Below is a small trained network, with its code and all its weights. Each question gives an input and a target symbol and asks what happens when units are switched off, that is, made to give their printed mean instead of their output.

import numpy as np


def w(rows, s, z=0):
    codes = np.array(rows[::2]) - 128.0
    scale = np.full(codes.shape[1], s)
    scale[-1] = z or s
    return codes * scale


def f(y):
    return np.maximum(y, 0)


def softmax(a):
    e = np.exp(a - a.max(-1, keepdims=True))
    return e / e.sum(-1, keepdims=True)


def log_softmax(a):
    a = a - a.max(-1, keepdims=True)
    return a - np.log(np.exp(a).sum(-1, keepdims=True))


def net(x, mask):
    ids = ['αγδεζλτφ'.index(c) for c in x.split()]
    T = len(ids)
    res = E[ids] + P[:T]
    u = 0
    for l in range(2):
        q, k, v = (res @ M[l].T for M in (Q, K, V))
        z = softmax(np.where(np.tri(T) > 0, q @ k.T / 3**0.5, -1e9)) @ v
        res = res + np.where(mask[u], z, O[l][:, -1]) @ O[l][:, :-1]
        u += 1
        y = f(res @ A[l][:, :-1].T + A[l][:, -1])
        res = res + np.where(mask[u : u + 12], y, B[l][:, -1]) @ B[l][:, :-1]
        u += 12
    return log_softmax(res[-1] @ U[:, :-1].T + U[:, -1])


Q, K, V, O, A, B = {}, {}, {}, {}, {}, {}
E = w([
[92,144,140],'α',
[115,148,142],'γ',
[99,116,126],'δ',
[220,68,97],'ε',
[153,157,144],'ζ',
[141,155,143],'λ',
[170,161,145],'τ',
[103,4,66],'φ',
],0.017)
P = w([
[166,124,147],'0',
[138,167,104],'1',
[161,58,155],'2',
[140,193,71],'3',
[156,46,184],'4',
[146,200,35],'5',
[154,51,216],'6',
[144,205,4],'7',
[184,38,254],'8',
[131,172,67],'9',
],0.0089)
Q[0] = w([
[151,7,210],'0.h0',
[113,242,36],'0.h0',
[158,17,225],'0.h0',
],0.022)
K[0] = w([
[125,179,8],'0.h0',
[130,69,234],'0.h0',
[122,184,26],'0.h0',
],0.017)
V[0] = w([
[5,60,122],'0.h0',
[2,114,136],'0.h0',
[66,180,185],'0.h0',
],0.0099)
O[0] = w([
[8,87,193,10],'0.h0',
[69,114,196,7],'0.h0',
[173,166,215,76],'0.h0',
],0.011,0.0022)
A[0] = w([
[124,221,222,208],'0.n0',
[114,55,51,85],'0.n1',
[133,228,157,253],'0.n2',
[96,102,73,96],'0.n3',
[140,209,233,83],'0.n4',
[114,25,197,148],'0.n5',
[156,236,119,197],'0.n6',
[190,54,110,190],'0.n7',
[81,80,173,171],'0.n8',
[109,34,140,234],'0.n9',
[124,255,245,244],'0.n10',
[223,49,128,185],'0.n11',
],0.0067,0.0057)
B[0] = w([
[106,12,156,218],'0.n0',
[88,102,131,173],'0.n1',
[163,85,134,255],'0.n2',
[109,124,114,153],'0.n3',
[106,144,185,162],'0.n4',
[106,153,96,185],'0.n5',
[164,94,93,250],'0.n6',
[119,140,86,232],'0.n7',
[153,156,123,188],'0.n8',
[113,139,54,210],'0.n9',
[119,36,157,254],'0.n10',
[95,150,91,251],'0.n11',
],0.011,0.0067)
Q[1] = w([
[142,118,6],'1.h0',
[24,105,117],'1.h0',
[39,108,178],'1.h0',
],0.0025)
K[1] = w([
[115,46,95],'1.h0',
[81,145,83],'1.h0',
[136,253,122],'1.h0',
],0.0048)
V[1] = w([
[162,90,122],'1.h0',
[161,1,136],'1.h0',
[217,178,147],'1.h0',
],0.0025)
O[1] = w([
[152,180,116,176],'1.h0',
[251,159,73,255],'1.h0',
[123,163,177,80],'1.h0',
],0.0027,0.0047)
A[1] = w([
[151,221,81,30],'1.n0',
[111,166,118,151],'1.n1',
[130,197,149,220],'1.n2',
[159,199,144,237],'1.n3',
[154,253,93,179],'1.n4',
[153,108,148,119],'1.n5',
[124,114,242,12],'1.n6',
[124,160,139,145],'1.n7',
[166,124,107,199],'1.n8',
[162,154,86,248],'1.n9',
[163,208,147,252],'1.n10',
[118,100,209,35],'1.n11',
],0.012,0.004)
B[1] = w([
[57,175,254,209],'1.n0',
[120,133,117,139],'1.n1',
[180,128,125,128],'1.n2',
[209,106,178,149],'1.n3',
[112,133,213,210],'1.n4',
[106,133,104,167],'1.n5',
[63,201,144,182],'1.n6',
[152,119,117,128],'1.n7',
[149,115,77,221],'1.n8',
[125,206,125,249],'1.n9',
[243,103,209,151],'1.n10',
[68,215,178,189],'1.n11',
],0.0085,0.012)
U = w([
[70,153,211,6],'α',
[144,164,172,100],'γ',
[96,186,107,60],'δ',
[94,134,102,152],'ε',
[167,7,119,253],'ζ',
[155,92,22,93],'λ',
[170,120,103,210],'τ',
[114,82,147,209],'φ',
],0.012,0.0054)

Each question gives the input, a string of symbols that net reads in full, and the target symbol t.
The units are the heads (3 rows each of Q, K, V and O) and the neurons (one row each of A and B). Each row of codes is followed by its name. A weight is (code - 128) times the scale printed after its matrix; where a second scale follows, it is the last column's (O, A, B and U).
mask holds one flag per unit, layer by layer, with each layer's heads first. A switched-off unit (its flag False) gives its mean, the last column of its rows in O or B, instead of its output. The means were averaged over made-up inputs and are rounded, as every weight is.
A unit's drop is (log p(t) with every unit on - log p(t) with that unit switched off) / (log p(t) with every unit on - log p(t) with every unit switched off).
The circuit of an input: a set's keep is (log p(t) with only the set's units on - log p(t) with every unit switched off) / (log p(t) with every unit on - log p(t) with every unit switched off). Starting from the 12 units with the biggest drops (on a tie, the unit counted first), units are removed one at a time, each time the one whose removal leaves the highest keep (on an exact tie, the one counted first), for as long as the keep stays at least 0.8.
units of the circuit, in order: the units of the circuit, biggest drop first
unit that matters most: the unit with the biggest drop
top k neurons: the k neurons with the biggest drops, biggest first
top k neurons in layer l: the k neurons of layer l with the biggest drops, biggest first
input ε λ α, target λ: units of the circuit, in order	[1.n0; 0.h0; 1.n4]
input α γ γ δ ζ γ α α ε φ, target λ: units of the circuit, in order	[1.n0; 0.n9]
input δ ζ δ λ, target φ: top 2 neurons	[1.n0; 1.n9]
input ζ α α δ δ ζ, target φ: top 2 neurons	[1.n0; 1.n9]
input τ δ ε γ δ α ζ γ λ, target ζ: top 2 neurons	[1.n9; 1.n0]
input α δ λ α γ α ε, target δ: unit that matters most	0.n10
input δ γ α α ζ, target α: units of the circuit, in order	[0.h0; 0.n4]
input φ δ λ α α λ α λ, target α: top 2 neurons	[1.n11; 1.n6]
input ε γ ε δ, target δ: top 4 neurons in layer 0	[0.n10; 0.n0; 0.n2; 0.n7]
input δ α α α φ γ γ α ζ, target α: top 2 neurons	[1.n11; 0.n4]
input α ζ λ α λ γ τ τ ζ, target γ: top 3 neurons	[1.n0; 0.n0; 0.n10]
input α α ζ α γ δ ε ε, target δ: top 3 neurons	[1.n0; 0.n10; 0.n0]
input φ α δ α, target φ: top 2 neurons in layer 0	[0.n6; 0.n7]
input γ λ λ ζ α γ, target α: top 2 neurons	[1.n11; 1.n6]
input λ α τ γ α τ ζ δ γ ζ, target ζ: unit that matters most	0.h0
input γ α λ ε ζ λ, target τ: top 2 neurons	[0.n0; 0.n6]
input ε γ δ ε α α δ ζ τ γ, target γ: top 2 neurons in layer 0	[0.n0; 0.n10]
input ε τ τ δ λ α, target λ: top 2 neurons	[1.n0; 1.n4]
input γ γ α ε α, target δ: top 3 neurons in layer 0	[0.n10; 0.n0; 0.n2]
input γ λ α τ ζ τ τ, target γ: top 4 neurons	[1.n0; 0.n0; 0.n10; 1.n4]
input α γ γ ζ τ γ α ε δ α, target φ: top neuron	[1.n0]
input γ γ α, target ζ: top 2 neurons in layer 1	[1.n9; 1.n0]
input ε λ γ γ α α α ζ ζ γ, target τ: top 3 neurons in layer 0	[0.n0; 0.n10; 0.n6]
input γ δ α δ, target ζ: top 2 neurons in layer 0	[0.n4; 0.n9]
